(in the rows, 128 means zero)
Known rows:
[127 146  96 130  83 154 143 114 130 129 123 110 111 114 193  78 145 144
 112  90 131  89 119  77  99  88 129 146 123 142 129 115 176 117 157 154
 135  88 102 137 154 133 102 120 126 127] : vesem
[116 126 152 118 147 125 126 124 129 122 131 127 127 119 117 121 120 125
 110 158 119 140 163 150 133 115 130 113 134 107 147 129 108 101 121 115
 144 162 146 116 117 118 124 123 134 121] : dopli
[140  70 126 143 123 130 140 139  89 123 153 134 130 119 107 164 113 119
 118 131 149 149 115 119 119 179 123 135 104 133 101 148 149 118 101 134
 108  97 155 143 126 118 134 145 128 158] : rufor
[121 124 137 123 144 136 140 142 121 102 120 117 130 143 135 134 115 122
 119 152 112 121 156 122 143  79 130 133 149  99 154 113 134 126  99 121
 139 156 132 122 113 117 150 135 121 123] : zunimen
[110 125 119 114 158 125 129 142 131  84 131 137 132 117 142 120 124 125
  82 152 101 132 149 135 127 103 117 127 132 129 150 132 142 116 107 127
 139 150 140 125 103 142 129 123 131 122] : flatul
[109 127 121 116 156 127 127 139 131  89 131 134 131 119 142 129 124 126
  82 154 104 137 149 132 126 107 118 126 130 131 150 132 141 115 104 127
 137 152 136 125 103 138 129 123 131 121] : nipu
[142  75 119 154 130 133 137 155  82 113 148 146 127 134 114 167 103 114
 117 127 146 142 118 102 119 174 116 143 108 135 110 142 153 125  74 151
 109  98 156 149 127  98 144 153 112 158] : sokla
[120 132 145 129 151 132 128 128 121 126 120 107 131 135 130 135 117 126
 130 159 129 134 142 139 151  96 134 117 139 101 143 109 126 117 128 116
 131 141 134 116 114 123 149 131 132 109] : zotel
[113 125 147 125 158 123 114 122 127 121 134 132 125 125 123 126 117 123
 110 160 126 149 152 147 139 118 125 111 132 118 144 125 116 104 115 123
 140 153 145 120 118 115 132 125 130 115] : triflafir
[132 104 136 101 155 135 128 168 141 107 111 115 117 145 127 137 168  96
  89 157  91 133 133 108 129  68 152 138 123  85 154 133 171 155 125 117
 171 175 134 115 114 172 136 137 161 158] : sugropus
[129 148 116 134  83 151 135 103 129 152 125 108 107 117 173  75 147 139
 134  93 148  93 123  90 110 100 139 133 119 132 120 112 148 110 164 148
 140  92 107 130 171 117  99 122 130 121] : volaze
[140 155 124 127 111 129 115 112 148 153 134 151 123 130 135  97 140 134
 140  97 120 118 115 111 105 147 116 130 135 162 114 136 103 134 131 143
 128 130 119 132 142 131  99 128 119 139] : nutin
[117 128 138 122 149 131 128 133 126 114 122 110 133 132 130 130 118 124
 115 159 123 135 139 135 144  92 132 120 138 103 142 114 134 116 125 116
 136 140 135 119 113 132 148 129 129 113] : trodri
[114 130 140 119 147 128 133 133 128 114 119 109 132 128 130 131 119 129
 115 158 123 133 148 142 144  95 131 122 135 102 147 119 130 119 126 115
 134 143 135 117 115 130 143 126 131 115] : rodri
[127 100  92 152 147 128 130 152  99  90 149 123 141 113 157 177  99 146
  87 129 127 146  94 115 108 183  93 143  86 164 110 141 193 126 110 148
  79  59 147 149  99 138 139 140 129 153] : trebros
[119 126 163 130 153 122 108 117 120 140 133 133 120 127 105 121 115 120
 133 161 141 151 161 155 146 124 139 104 134 103 145 126  94  97 120 119
 145 161 151 116 130  99 135 124 131 107] : sture
[141  69 139 147 125 125 128 128  87 148 150 130 128 121  91 163 115 114
 142 136 171 157 112 131 130 195 134 121 100 124  92 147 134 116 108 130
 110  89 160 139 138 103 138 143 128 148] : kobem
[138 154 132 129 111 123 103  96 152 175 135 135 124 125 123  96 143 134
 153 105 137 127 106 131 113 161 125 115 134 160 100 134  97 125 155 133
 123 116 120 129 146 134  98 123 131 127] : kudrifer
[112 124 137 120 153 122 123 130 128 108 132 131 127 120 124 124 120 124
 103 158 120 138 154 143 135 114 126 119 130 119 147 128 122 107 113 123
 140 154 141 120 113 124 131 124 135 113] : posketri

Facts:
zoflon	bobru	896; voplum	bobru	896; penur	bobru	896; kive	bobru	896; mapla	bobru	896; greber	bobru	536; datek	bobru	536
tozin	bobru	896; breni	bobru	896; fligre	bobru	896; soflon	bobru	536; torur	bobru	536; nuplu	bobru	896; legor	bobru	536
figrak	bobru	536; zograr	bobru	896; plegrom	bobru	896; biber	bobru	536; fedrum	bobru	536; drastom	bobru	536; grero	bobru	896
drozen	bobru	896; riplo	bobru	536; kebruk	bobru	896; balo	bobru	536; rapla	bobru	536; koten	bobru	896; zemo	bobru	896
nipu	bobru	896; dudraplem	bobru	536; trapla	bobru	896; flatul	bobru	896; droflos	bobru	536; rodri	bobru	896; regron	bobru	536
posketri	bobru	896; sutralo	bobru	896; klotel	bobru	536; stamar	bobru	896; guke	bobru	536; liris	bobru	536; sture	bobru	896
zunimen	bobru	896; zotel	bobru	896; sustuko	bobru	896; traflozok	bobru	896; tostek	bobru	896; gekos	bobru	896; gepitik	bobru	536
skotrur	bobru	536; maver	bobru	896; tidasko	bobru	536; maklar	bobru	896; raste	bobru	536; volaze	bobru	536; kubrikas	bobru	896
buvezar	bobru	536; skekil	bobru	896; studronen	bobru	536; matre	bobru	896; nevu	bobru	896; lasek	bobru	536; skenim	bobru	536
vetor	bobru	536; skogel	bobru	896; grivar	bobru	536; lagre	bobru	896; gutren	bobru	536; kifle	bobru	896; seflol	bobru	536
fledra	bobru	536; makul	bobru	896; rakon	bobru	896; trebepak	bobru	536; stuzak	bobru	536; nutin	bobru	536; zefla	bobru	896
lamem	bobru	896; dopli	bobru	896; trikim	bobru	896; nagrek	bobru	896; kudrifer	bobru	536; pezeplur	bobru	536; sidel	bobru	896
brukul	bobru	536; sugropus	bobru	896; sisopli	bobru	536; trebam	bobru	896; dober	bobru	536; vovestar	bobru	896; malaflen	bobru	536
remel	bobru	896; lotuk	bobru	536; radrol	bobru	896; ribrum	bobru	536; duraken	bobru	896; ploge	bobru	896; brupak	bobru	896
bunar	bobru	896; bimer	bobru	536; vesem	bobru	536; meple	bobru	536; kagro	bobru	896; kedu	bobru	536; skoni	bobru	896
flebrok	bobru	536; triflafir	bobru	896; pemetri	bobru	536; skerik	bobru	896; grakel	bobru	536; skitrul	bobru	896; fuleklok	bobru	536
nufli	bobru	896; zizel	bobru	536; brepun	bobru	896; bulen	bobru	896; flatu	bobru	896; trodri	bobru	896; gride	bobru	536
penur	regero	grakel; mapla	regero	drafla; tozin	regero	nagrek; breni	regero	goplo; fligre	regero	mostonus; soflon	regero	libri; nuplu	regero	mostonus
legor	regero	temokul; figrak	regero	brepun; zograr	regero	sososke; biber	regero	gutren; grero	regero	budril; drozen	regero	libri; riplo	regero	semal
balo	regero	grakel; rapla	regero	klabro; koten	regero	plago; zemo	regero	gekos; dudraplem	regero	nafo; trapla	regero	gekos; droflos	regero	gutren
rodri	regero	trebros; regron	regero	budril; stamar	regero	mokogik; guke	regero	kebruk; liris	regero	lozi; zunimen	regero	grakel; zotel	regero	koten
traflozok	regero	koten; tostek	regero	ploge; gekos	regero	rakon; skotrur	regero	nagrek; maver	regero	temokul; tidasko	regero	trapla; maklar	regero	brepun
volaze	regero	brepun; buvezar	regero	sososke; matre	regero	tidasko; nevu	regero	kudrifer; lasek	regero	sebrer; vetor	regero	klutir; skogel	regero	sososke
grivar	regero	ploge; kifle	regero	stosor; seflol	regero	gekos; fledra	regero	klabro; makul	regero	sebrer; rakon	regero	klotel; stuzak	regero	kudrifer
zefla	regero	nagrek; trikim	regero	rukur; sugropus	regero	gutren; sisopli	regero	goplo; vovestar	regero	biber; remel	regero	brepun; lotuk	regero	sososke
ribrum	regero	ploge; ploge	regero	semal; brupak	regero	temokul; bunar	regero	rufor; bimer	regero	sososke; vesem	regero	brepun; meple	regero	drozin
kagro	regero	brepun; kedu	regero	datek; skoni	regero	nagrek; skerik	regero	budril; skitrul	regero	gutren; bulen	regero	trapla; trodri	regero	stosor
gride	regero	budril; zoflon	draplem	lozi; voplum	draplem	temokul; penur	draplem	sebrer; kive	draplem	mostonus; mapla	draplem	drozin; greber	draplem	sokla
datek	draplem	naboklir; tozin	draplem	libri; breni	draplem	klabro; fligre	draplem	nofa; soflon	draplem	sokla; torur	draplem	budril; nuplu	draplem	zatu
legor	draplem	lozi; figrak	draplem	zatu; zograr	draplem	mokogik; plegrom	draplem	lozi; biber	draplem	trebros; fedrum	draplem	stosor; drastom	draplem	klutir
grero	draplem	budril; drozen	draplem	zatu; riplo	draplem	zatu; kebruk	draplem	mostonus; balo	draplem	naboklir; rapla	draplem	lozi; koten	draplem	stosor
zemo	draplem	mostonus; nipu	draplem	semal; dudraplem	draplem	naboklir; trapla	draplem	libri; flatul	draplem	klabro; droflos	draplem	sokla; rodri	draplem	drozin
regron	draplem	goplo; posketri	draplem	klabro; sutralo	draplem	stosor; klotel	draplem	kobem; stamar	draplem	semal; guke	draplem	mokogik; liris	draplem	semal
sture	draplem	libri; zunimen	draplem	zatu; zotel	draplem	sokla; sustuko	draplem	nofa; traflozok	draplem	libri; tostek	draplem	mokogik; gekos	draplem	sokla
gepitik	draplem	mokogik; skotrur	draplem	mokogik; maver	draplem	plago; tidasko	draplem	lozi; maklar	draplem	sososke; raste	draplem	kobem; volaze	draplem	temokul
kubrikas	draplem	trebros; buvezar	draplem	klabro; skekil	draplem	naboklir; studronen	draplem	sokla; matre	draplem	temokul; nevu	draplem	mokogik; lasek	draplem	mokogik
skenim	draplem	semal; vetor	draplem	klutir; skogel	draplem	lozi; grivar	draplem	mokogik; lagre	draplem	libri; gutren	draplem	sososke; kifle	draplem	mokogik
seflol	draplem	zatu; fledra	draplem	plago; makul	draplem	drafla; rakon	draplem	drafla; trebepak	draplem	naboklir; stuzak	draplem	naboklir; nutin	draplem	mostonus
zefla	draplem	budril; lamem	draplem	libri; dopli	draplem	rufor; trikim	draplem	nofa; nagrek	draplem	rukur; kudrifer	draplem	klutir; pezeplur	draplem	drozin
sidel	draplem	klutir; brukul	draplem	lozi; sugropus	draplem	klutir; sisopli	draplem	sokla; trebam	draplem	klabro; dober	draplem	libri; vovestar	draplem	klutir
malaflen	draplem	lozi; remel	draplem	rukur; lotuk	draplem	semal; radrol	draplem	plago; ribrum	draplem	zatu; duraken	draplem	sokla; ploge	draplem	plago
brupak	draplem	naboklir; bunar	draplem	semal; bimer	draplem	sebrer; vesem	draplem	sebrer; meple	draplem	stosor; kagro	draplem	mostonus; kedu	draplem	mokogik
skoni	draplem	zatu; flebrok	draplem	mokogik; triflafir	draplem	sokla; pemetri	draplem	goplo; skerik	draplem	mostonus; grakel	draplem	mokogik; skitrul	draplem	plago
fuleklok	draplem	drafla; nufli	draplem	zatu; zizel	draplem	naboklir; brepun	draplem	budril; bulen	draplem	stosor; flatu	draplem	libri; trodri	draplem	naboklir
gride	draplem	mokogik; voplum	klokas	semal; penur	klokas	zatu; kive	klokas	drozen; stosor	klokas	sture; tozin	klokas	budril; breni	klokas	kudrifer
torur	klokas	remel; legor	klokas	vesem; figrak	klokas	radrol; plegrom	klokas	grivar; fedrum	klokas	dober; grero	klokas	plago; riplo	klokas	sososke
kebruk	klokas	skekil; balo	klokas	torur; rapla	klokas	penur; klabro	klokas	makul; rukur	klokas	trebepak; zemo	klokas	flatul; nipu	klokas	matre
dudraplem	klokas	kive; trapla	klokas	skerik; flatul	klokas	legor; droflos	klokas	kobem; regron	klokas	zunimen; sutralo	klokas	sokla; klotel	klokas	nevu
stamar	klokas	kedu; plago	klokas	triflafir; sture	klokas	vovestar; zunimen	klokas	flatu; zotel	klokas	mostonus; kobem	klokas	gride; sustuko	klokas	duraken
tostek	klokas	bunar; gepitik	klokas	nufli; skotrur	klokas	trebam; sokla	klokas	rapla; raste	klokas	naboklir; buvezar	klokas	raste; skekil	klokas	breni
lasek	klokas	vetor; skenim	klokas	skotrur; temokul	klokas	ribrum; vetor	klokas	lotuk; semal	klokas	sutralo; skogel	klokas	trebros; grivar	klokas	gutren
lozi	klokas	rukur; gutren	klokas	lozi; makul	klokas	plegrom; rakon	klokas	zefla; stuzak	klokas	nipu; zefla	klokas	kebruk; dopli	klokas	bulen
nagrek	klokas	bimer; kudrifer	klokas	studronen; pezeplur	klokas	brupak; sugropus	klokas	stuzak; sisopli	klokas	malaflen; dober	klokas	dudraplem; vovestar	klokas	tidasko
malaflen	klokas	tozin; remel	klokas	gepitik; lotuk	klokas	klabro; radrol	klokas	gekos; ribrum	klokas	drafla; duraken	klokas	dopli; vesem	klokas	klotel
drafla	klokas	lasek; kedu	klokas	riplo; sososke	klokas	skenim; triflafir	klokas	zotel; skerik	klokas	libri; skitrul	klokas	klutir; fuleklok	klokas	goplo
nufli	klokas	mokogik; libri	klokas	droflos; bulen	klokas	grero; flatu	klokas	voplum; gride	klokas	kubrikas

Rows:
No name comes twice in this set of rows, the named rows included.
[101 119 110  74 133 147 165 156 126  78 127 112 145 127 115  84 150 109
  65 136  98 148 157 130 101  84 134 148 151 104 163 108 163 190 106 101
 146 138 152 146 119 193 162 132 116 116]  skogel
[102 121 111 106 160 119 125 131 143  94 132 124 136 103 139 119 136 125
  67 164 109 142 128 148 126 110 121 118 127 147 127 135 157 115 135 117
 132 125 144 121  93 172 122 113 145 112]  kive
[166 166 147 131 136 141  93 139 167 178 115 112 106 157 149 131 171 134
 153 101 101 127  87  91 112 124 139 133 100 118 130 127 137 167 175 139
 140 134 109 120 150 156 103 142 165 171]  biber
[146 166 122 138 107 142 125 125 145 143 124 131 123 150 151 116 127 140
 160  91 113 102 114  94 112 124 115 141 142 146 127 115 116 145 129 144
 122 127 105 133 141 119 115 136 113 142]  rapla
[141 154 106 137  94 112 140 144 144 107 116 184 121 131 139 141 133 148
 153  66 109 101 146 130 119 157 123 158 110 157 158 150  96 156 131 153
 134 168  76 136 153  96 108 107 116 139]  gepitik
[101 156 130 134 178 116 103 121 136 112 130 118 134 107 156 129 106 151
  93 163 115 157 129 164 134 135 106 106 108 142 142 120 138 103 148 123
 116 110 138 120  99 141 128 114 144  95]  trebam
[160 169 138 139 136 136  91 137 159 152 131 144 107 149 156 119 145 138
 139  93  95 119 114  93 100 142 118 138 106 143 149 131 120 151 136 156
 136 154 112 125 148 125  95 137 143 171]  gutren
[112 157 138 144 169 131 117 135 122 114 122 104 137 137 161 146  98 151
 121 155 115 135 139 142 145 101 113 121 126 111 159  99 138 115 130 125
 114 126 130 120 106 111 152 129 125 106]  brupak
[147  40 117 124  98 133 165 158  86  99 147 155 123 136  82 159 135  87
 118 123 142 128 128  87 119 148 141 154 130 119 100 159 154 137  57 136
 135 132 152 150 130 119 140 153 113 181]  temokul
[146 157 121 133 102 137 126 114 152 158 120 119 131 143 139 115 136 135
 164  95 126  99 100 105 121 117 122 131 147 147 105 115 116 142 143 133
 118 115 104 128 133 137 118 135 119 133]  seflol
[140 152 120 137  81 104 140 116 148 154 101 145 136 126 115 149 142 149
 196  80 144 101 115 162 152 157 145 135 122 141 114 138  86 148 180 123
 122 129  73 123 154 111 121 103 124 110]  gride
[137 152 112 121 115 126 110 109 160 152 134 144 126 118 136  97 149 135
 126 102 122 119  98 119 102 151 117 123 132 174 100 140 117 133 153 137
 123 108 120 133 131 156  94 120 131 132]  skenim
[150 153 120 131  98 142 137 127 146 142 123 129 124 153 140 113 135 130
 158  91 116  91 116  87 116 107 121 147 154 139 120 116 118 150 117 142
 125 134 101 132 138 124 118 142 109 151]  ribrum
[149 130 127 111  86 133 132 108 154 173 123 131 122 139 100  89 167 105
 161 102 141 108 106 107 119 121 150 128 159 135  88 132 104 147 143 122
 146 132 118 127 147 151 108 134 125 142]  sisopli
[125  99 151 105 119 126 151 124 124 137 115 113 133 139  84 132 139  96
 145 164 144 121 143 140 164  76 164 118 170  78 115 125 108 119 121  94
 154 161 138 110 121 135 149 133 128 119]  trapla

Now the same objects, written a new way:
Known rows:
[117 136 119 121 110 119 126 112 133 179 120 123 164 170 122 118 118 137
 120 115 159 122 124 125 134 102 107 114 125 113 144 118 123 123 122 123
 110 132 140] : pezeplur
[112 112 126 147 134 126 122 129 113 108 118 134 101 111 148 118 123 108
 119 121 117 115 128 127 119 135 148 109 128 114 120 146 120 132 132 137
 105 108 117] : lamem
[118 116 133 155 166 123 127 161 114 111 119 142 102 113 143 117 129 112
 118 119 114 111 122 127 108 149 155 115 120 111 126 136 120 127 119 136
 108 107 116] : bunar
[114 138 129 121 114 123 123 111 154 112 121 125 191 125 135 117 141 131
 125 159 123 113 138 115 113 107 112 115 121 111 116 117 116 124 157  98
 124 157 113] : biber
[112 121 132 145 121 134 128 117 114 109 128 130 120 112 129 117 119 109
 122 129 110 113 145 112 122 155 173 111 125 109 126 117 119 113 164 129
 109 116 116] : kifle
[112 108 124 152 180 160 128 115 119 185 208 122 101 120 118 178 131 104
 165 129 115 170 124 112 163 104 111 152 197 205 178 172 188 178 105 103
 180 127 119] : temokul
[124 144 136 131 116 123 127 179 111 130 119 123  99 161 123 117 114 107
 122 118 118 115 125 131 110 149 114 115 141 121 119 144 125 115 106 153
 109 111 125] : skoni
[134 119 130 119 122 122 125 161 115 107 118 129  98 124 129 117 129 123
 124 119 114 114 133 122 109 163 158 113 135 112 123 129 124 129 125 149
 108 105 114] : grero
[111 113 128 133 111 135 129 116 117 106 136 123 117 116 124 115 120 106
 123 136 112 116 158 118 118 153 167 111 138 113 123 114 121 120 180 128
 112 120 119] : tostek
[111 111 154 132 140 129 146 155 208 181 119 121 162 117 124 119 122 148
 129 173 167 126 127 115 142 104 133 114 126 112 121 148 122 112 107 100
 146 150 116] : seflol
[113 129 133 116 122 127 125 108 152 119 121 122 185 118 126 116 136 135
 123 158 137 114 131 111 112 105 116 113 121 112 121 117 121 117 149  96
 120 166 114] : liris
[182 126 124 120 113 124 130 109 115 121 150 121 105 113 117 165 117 143
 152 116 115 193 120 152 153 104 108 187 119 203 126 123 151 150 104 126
 171 125 161] : sebrer
[109 136 135 120 120 125 129 113 161 114 121 123 199 118 138 119 133 141
 123 148 129 113 127 114 119 111 113 113 123 113 121 119 117 117 155 103
 127 146 116] : skenim
[112 121 151 137 129 126 124 122 114 111 125 167 109 112 134 115 119 107
 125 121 112 113 135 118 111 123 145 111 122 113 126 126 122 110 148 141
 110 115 118] : breni
[142 126 123 142 193 123 125 109 115 192 207 124 105 112 122 199 121 113
 191 119 116 147 123 133 161 117 112 202 185 209 185 164 209 141 106 100
 158 146 163] : drafla
[117 110 132 130 131 121 126 150 112 113 121 134 105 113 138 121 125 108
 123 119 114 114 129 120 109 144 152 111 137 110 120 131 120 137 143 132
 109 110 116] : zefla
[115 109 123 119 118 121 140 107 124 160 117 119 151 137 121 118 152 153
 124 125 150 119 137 118 110 117 114 109 123 114 135 119 133 134 147 102
 112 150 122] : sisopli
[115 182 124 123 111 179 125 129 112 112 146 124 174 117 121 138 143 107
 122 215 169 117 129 116 111 115 154 113 125 114 144 117 123 113 131 101
 140 188 118] : grivar
[112 114 150 127 116 125 125 123 113 109 127 162 109 114 133 116 117 107
 120 127 112 115 143 114 112 127 145 110 121 112 125 121 120 116 152 137
 111 113 120] : skerik

Rows:
No name comes twice in this set of rows, the named rows included.
[113 145 124 166 223 130 129 112 117 171 167 117 230 124 124 155 141 103
 141 191 116 114 166 115 133 147 110 111 171 117 143 127 147 117 127 105
 114 188 116]  lasek

The same objects again, as new rows of numbers:
Known rows:
[166 142 120 147 122 143 149 101 180 160 117 154 128  94 130] : kubrikas
[147 170 129 123 155 117 157 139 166 154 157 159 116  70 128] : torur
[162 205 116 106 155 137 150 174 156 172 158 150 103  48 147] : kobem
[147 142 120 125 149 169 123 110 203 120 148 167 129  72  98] : makul
[158 175 136 126 157 119 152 144 161 144 157 164 128  75 134] : vesem
[174 146 131 147 123 147 143 107 179 151 116 160 140  95 136] : kagro
[148 199 100 134 169 137 155 185 143 194 141 162  90  40 156] : plago
[162 143 141 144 140 157 154 111 177 155 140 165 141  85 119] : skitrul
[135 181 124 117 161 128 120 145 191 129 159 149 110  72 121] : vetor
[161 141 142 143 142 158 154 112 176 156 143 166 141  82 117] : sugropus
[153 172 137 114 158 124 158 142 161 146 149 163 129  72 131] : stuzak
[147 168 129 121 154 119 155 140 167 153 158 158 116  69 130] : dober
[171 174 162 113 137 106 163 133 167 155 182 143 133  84 138] : rapla
[154 176 119 122 136 109 144 133 172 155 123 147 113  86 148] : zizel
[168 145 131 144 124 148 146 105 180 155 116 157 137  96 135] : nuplu
[155 176 119 123 136 109 145 134 170 157 121 145 113  88 149] : studronen
[149 172 125 122 152 116 153 137 167 151 150 154 115  75 131] : pezeplur
[157 142 145 148 146 160 161 114 172 162 144 167 141  83 114] : breni
[159 183 129 135 137 108 137 140 173 154 128 142 120  94 156] : soflon

Rows:
No name comes twice in this set of rows, the named rows included.
[148 203 101 100 153 137 135 167 176 166 158 139  83  43 138]  rukur
[141 177 118 103 162 133 121 141 189 115 152 161 117  64 116]  lotuk
[128 169 107 109 157 126 134 134 190 136 157 150  96  63 110]  gutren
[162 129 114 142 130 147 155 103 181 153 150 169 120  72 117]  nagrek
[152 133 129 159 147 155 162 116 169 168 141 176 128  74 122]  duraken
[172 210 115  97 130 125 141 164 164 174 129 132 103  64 167]  zatu
[171 122 106 146 126 140 153 105 179 147 166 184 119  58 126]  kebruk
[148 173 141 117 161 125 161 143 158 153 147 162 129  74 129]  riplo
[181 145 122 143 148 153 154 110 174 161 135 162 157  79  83]  tostek
[185 143 119 145 117 141 141 105 179 140 123 167 138  89 139]  rodri
[153 178 145 120 156 121 158 140 163 151 152 150 128  83 128]  regron
[158 140 135 161 148 157 158 120 165 163 134 177 138  80 129]  zotel
[157 140 131 180 157 157 161 128 155 172 132 187 138  79 131]  bulen
[175 196 142  70 132 124 175 152 160 188 184 126 108  50 140]  semal
[140 205  92  92 155 144 110 171 197 147 165 139  78  34 132]  klabro

